[[121 128 122 115 106 120]
 [115 125 127 130 115 123]
 [130 124 126 117 135 124]
 [126 135 122 123 136 129]
 [122 125 125 138 138 128]
 [136 128 126 129 116 132]
 [116 131 128 125 117 126]
 [128 127 132 131 124 130]
 [135 128 127 127 123 134]
 [129 137 121 129 113 140]
 [115 125 137 134 115 133]
 [144 123 126 141 114 128]]
:
[[144 123 126 141 114 128]
 [115 125 137 134 115 133]
 [129 137 121 129 113 140]
 [135 128 127 127 123 134]
 [128 127 132 131 124 130]
 [116 131 128 125 117 126]
 [136 128 126 129 116 132]
 [122 125 125 138 138 128]
 [126 135 122 123 136 129]
 [130 124 126 117 135 124]
 [115 125 127 130 115 123]
 [121 128 122 115 106 120]]

[[133 122 131]
 [129 125 122]
 [134 125 124]
 [120 110 132]
 [126 126 130]
 [123 106 123]]
:
[[123 106 123]
 [126 126 130]
 [120 110 132]
 [134 125 124]
 [129 125 122]
 [133 122 131]]

[[125 134 126 123 120 137 135]
 [126 135 135 127 128 134 120]
 [118 131 135 112 123 144 149]
 [130 142 135 135 130 123 124]
 [119 131 125 114 123 131 134]
 [125 121 128 109 121 138 140]
 [123 124 135 109 122 146 151]
 [129 142 141 131 127 124 126]]
:
[[129 142 141 131 127 124 126]
 [123 124 135 109 122 146 151]
 [125 121 128 109 121 138 140]
 [119 131 125 114 123 131 134]
 [130 142 135 135 130 123 124]
 [118 131 135 112 123 144 149]
 [126 135 135 127 128 134 120]
 [125 134 126 123 120 137 135]]

[[123 123 116 118 127 131 109 124 149]
 [122 108 136 122 155 143 114 120 120]
 [131 136 139 109 114 145 141 112 140]
 [126 154 111 103 138 139 137 123 123]
 [130 157 137 132 125 113 131 101 132]]
:
[[130 157 137 132 125 113 131 101 132]
 [126 154 111 103 138 139 137 123 123]
 [131 136 139 109 114 145 141 112 140]
 [122 108 136 122 155 143 114 120 120]
 [123 123 116 118 127 131 109 124 149]]

[[118 138 141 140 117 137 119 141 131 134 144]
 [124 114 141 120 125 130 124 137 138 142 116]
 [118 132 141 126 111 119 120 101 125 101 132]
 [133 117 141 104 125 123 143 128 122 137 124]
 [141 137 141 128 133 145 119 136 140 112 127]
 [123 132 141 122 130 139 125 142 121 131 133]
 [115 121 141 131 141 136 135 132 142 121 131]
 [123 149 141 151 119 121 134 124 128 154 139]]
:
[[123 149 141 151 119 121 134 124 128 154 139]
 [115 121 141 131 141 136 135 132 142 121 131]
 [123 132 141 122 130 139 125 142 121 131 133]
 [141 137 141 128 133 145 119 136 140 112 127]
 [133 117 141 104 125 123 143 128 122 137 124]
 [118 132 141 126 111 119 120 101 125 101 132]
 [124 114 141 120 125 130 124 137 138 142 116]
 [118 138 141 140 117 137 119 141 131 134 144]]

[[133 111 128 114 157 116 148 132 141 136 118 128 116 123]
 [128 141 128 135 113 116 123 130 134 124 117 128 132 129]
 [126 110 128 116 134 141 129 126 127 130 139 128 123 127]
 [126 121 128 120 132 132 124 128 134 130 132 128 128 126]]
:
[[126 121 128 120 132 132 124 128 134 130 132 128 128 126]
 [126 110 128 116 134 141 129 126 127 130 139 128 123 127]
 [128 141 128 135 113 116 123 130 134 124 117 128 132 129]
 [133 111 128 114 157 116 148 132 141 136 118 128 116 123]]

[[133 124 127 138]
 [127 127 128 128]
 [129 100 128 125]
 [126 123 130 130]
 [125 138 128 124]]
:
[[125 138 128 124]
 [126 123 130 130]
 [129 100 128 125]
 [127 127 128 128]
 [133 124 127 138]]

[[125 142]
 [120 142]
 [107 135]
 [138 126]
 [117 147]
 [110 104]
 [151 137]
 [133 108]
 [147 136]
 [116 130]
 [108 126]
 [118 125]]
:
[[118 125]
 [108 126]
 [116 130]
 [147 136]
 [133 108]
 [151 137]
 [110 104]
 [117 147]
 [138 126]
 [107 135]
 [120 142]
 [125 142]]

[[143 146 144 141]
 [138 130 113 101]
 [129 141 144 146]]
:
[[129 141 144 146]
 [138 130 113 101]
 [143 146 144 141]]
